Each row comes from the steps of one walk. Every step used is in the known rows, and no mark comes twice. Write the walk behind each row, first mark first.
Known rows:
zeluv > kekun > toluvez: -18; 155; -54; 44; 11; -125; 195; -34; -311; -64; -194; 113; 147; -53; 43; 93; -74; -101; 229; 81; -285
nabon > toluvez > zime: -191; 84; -161; -336; -187; 210; 163; 150; 149; -44; 616; -106; 24; 36; 34; -92; 311; 310; 490; -13; 80
nabon > kekun > toluvez > zime: -193; 153; -114; -58; -138; 120; 224; 199; -71; -169; 547; -38; -100; 71; -17; 15; 318; 158; 32; 60; -98
toluvez > kekun > nabon > fisu: -156; 109; -195; 13; -268; 123; -33; -10; -252; -9; 813; -18; -22; -35; -132; 210; 22; 36; 49; 71; -51
toluvez > kekun: -116; 88; -102; -67; -365; -194; 17; 169; -118; 44; 493; -129; 47; 9; -120; -334; -3; 50; -1; -88; 32
zeluv > kekun > nabon > toluvez > zime: -283; 116; -106; -152; 109; 352; -130; -70; -180; -102; 359; 72; 62; 65; 72; -4; 23; 81; 651; 149; -99
fisu > zime > zeluv: 234; -240; 165; 80; 74; -76; 456; -8; 259; 142; -314; -7; -126; 100; -137; -201; 2; 48; 151; -160; 159
nabon > kekun > zeluv: -256; -32; 62; 185; -208; -102; 131; 243; 4; -188; 236; 81; -33; 12; -85; 296; 184; 50; 113; -17; 84
zime > zeluv > toluvez > kekun: 185; 108; 149; 82; -219; -346; -598; 206; -133; 96; -176; -86; -6; -108; 3; -135; -152; -115; -809; -85; 23
fisu > zime > zeluv > kekun: 227; -203; 168; 182; 97; -8; 115; -150; 122; 148; -457; -8; -2; 182; -18; -387; -156; -68; 132; -110; 98
zeluv > toluvez > kekun > nabon > fisu > zime: -26; 139; 116; 7; -201; 257; -161; 43; -266; 107; 553; 30; -64; -29; 56; 288; -227; 46; -380; 107; -44
zime > zeluv: 154; -71; 35; 75; -60; -387; 75; 158; 103; 17; -262; -48; -26; -72; -199; -51; 57; -1; 6; -131; -17
kekun > toluvez > zime > fisu: 169; 4; -136; -232; 206; 27; 490; -132; 152; 32; -190; 0; -50; -86; 95; -80; 192; 4; -113; 15; -108
kekun > nabon > fisu > zime: -44; -70; -17; 8; 24; 307; 610; -39; -31; 11; 503; 109; -112; 6; -182; 487; 11; 176; 550; 95; -97
kekun > zeluv > zime: -96; -114; 1; 73; 199; -223; 186; -85; 176; -47; -451; -11; 128; 74; 2; 190; -176; -50; 138; -54; 56
kekun > toluvez > zime: -48; 84; -199; -334; 80; -52; 493; -12; 114; -20; 211; 6; -14; -5; -18; 42; 205; 143; 208; 25; -87
zime > fisu: 214; -60; 47; 48; -65; -197; 378; 129; 27; 31; -311; -47; 13; -191; -83; -160; 26; 4; -29; -68; -163
nabon > kekun > zeluv > zime > fisu: -45; -75; 110; 397; 78; 48; -60; 23; 38; -152; -431; -57; 14; 52; 104; 43; -16; -130; -312; -17; 8
zime > zeluv > kekun > nabon: 44; -46; 59; 205; 214; -181; -215; -73; -169; -34; -425; 99; 5; -30; -125; -1; -148; -180; 149; 32; -121

Write each row's walk:
261; -88; 264; 72; -73; -47; -145; 15; 79; 208; -214; -50; -113; 78; 45; -279; -181; -63; -588; -117; 183
fisu > zime > zeluv > toluvez > kekun
188; 92; 117; -210; -82; -77; -147; 218; 106; 82; -99; -140; 42; -140; 118; -209; -136; 134; -483; 11; -137
zeluv > toluvez > zime > fisu
6; 30; 42; 175; 185; 74; -307; -77; -230; -72; -307; 143; -11; -53; 2; 164; 16; -165; 228; 60; -68
zime > zeluv > kekun > nabon > toluvez
-152; -71; -77; -56; -168; -208; -7; -71; 81; 36; 175; 33; 49; 28; -6; -37; -12; -81; -91; -89; 259
toluvez > kekun > zeluv
-18; 14; 169; 81; -87; 70; -284; 156; 138; -95; -61; 7; -39; -42; 192; 101; 38; 16; -632; 35; 95
nabon > kekun > zeluv > toluvez > zime > fisu
117; 7; -45; 263; 47; -23; -319; -132; -188; -24; -126; 61; 52; -36; -87; 229; -111; -126; 45; 72; -137
zime > zeluv > kekun > nabon > fisu
325; -74; -34; 230; -5; 226; 191; -309; 9; 105; -155; 58; 21; 100; 102; 191; 4; -82; -128; 13; -13
nabon > fisu > zime > zeluv > kekun > toluvez
-92; -7; 79; -291; 18; -182; -88; 59; 273; 22; -62; 55; 73; -44; 111; 272; -113; 110; -193; 14; 139
kekun > zeluv > toluvez > zime
-196; 83; 14; 60; 88; -66; 49; 40; -346; -88; 37; 119; 83; -32; -139; 79; -215; -31; 561; 118; -267
zeluv > kekun > nabon
96; -69; -105; -89; 1; -128; -359; -93; 205; 63; -103; -172; 104; 173; -2; -561; -62; 33; 26; -80; 98
toluvez > zime > zeluv > kekun
87; 104; 168; 81; 5; -234; -556; 108; -224; 42; -186; 42; -103; -150; -39; 118; -172; -163; -644; 8; -17
zime > zeluv > toluvez > kekun > nabon
-137; 2; -86; -203; 238; 251; 22; -41; 95; -70; 210; 72; -160; -19; -49; 211; 287; 94; 419; 60; 75
kekun > nabon > toluvez > zime > zeluv
-59; 41; -52; -70; 219; 432; -142; -195; -129; -58; -23; 64; 37; -21; 159; -115; 10; -38; 335; 141; -119
zeluv > kekun > nabon > toluvez > zime > fisu
-1; -33; -42; 115; 58; 269; -264; -265; 34; 6; -277; -32; 65; 9; 325; -70; 55; -220; -357; -40; 225
nabon > toluvez > kekun > zeluv > zime > fisu
-139; -50; -83; 67; 2; -141; -200; -185; 69; 33; -103; -93; 123; 153; 78; -154; -195; -145; -215; -80; 214
toluvez > kekun > zeluv > zime
94; -107; -111; -204; -8; -196; -21; 42; 372; 65; 36; -177; -23; 102; -121; -371; 116; 152; 34; -125; 142
toluvez > zime > zeluv
-90; 4; -66; -223; 238; 399; 249; -62; 38; -64; 189; 69; -138; -106; 38; 132; 249; 102; 389; 98; -48
kekun > nabon > toluvez > zime > fisu
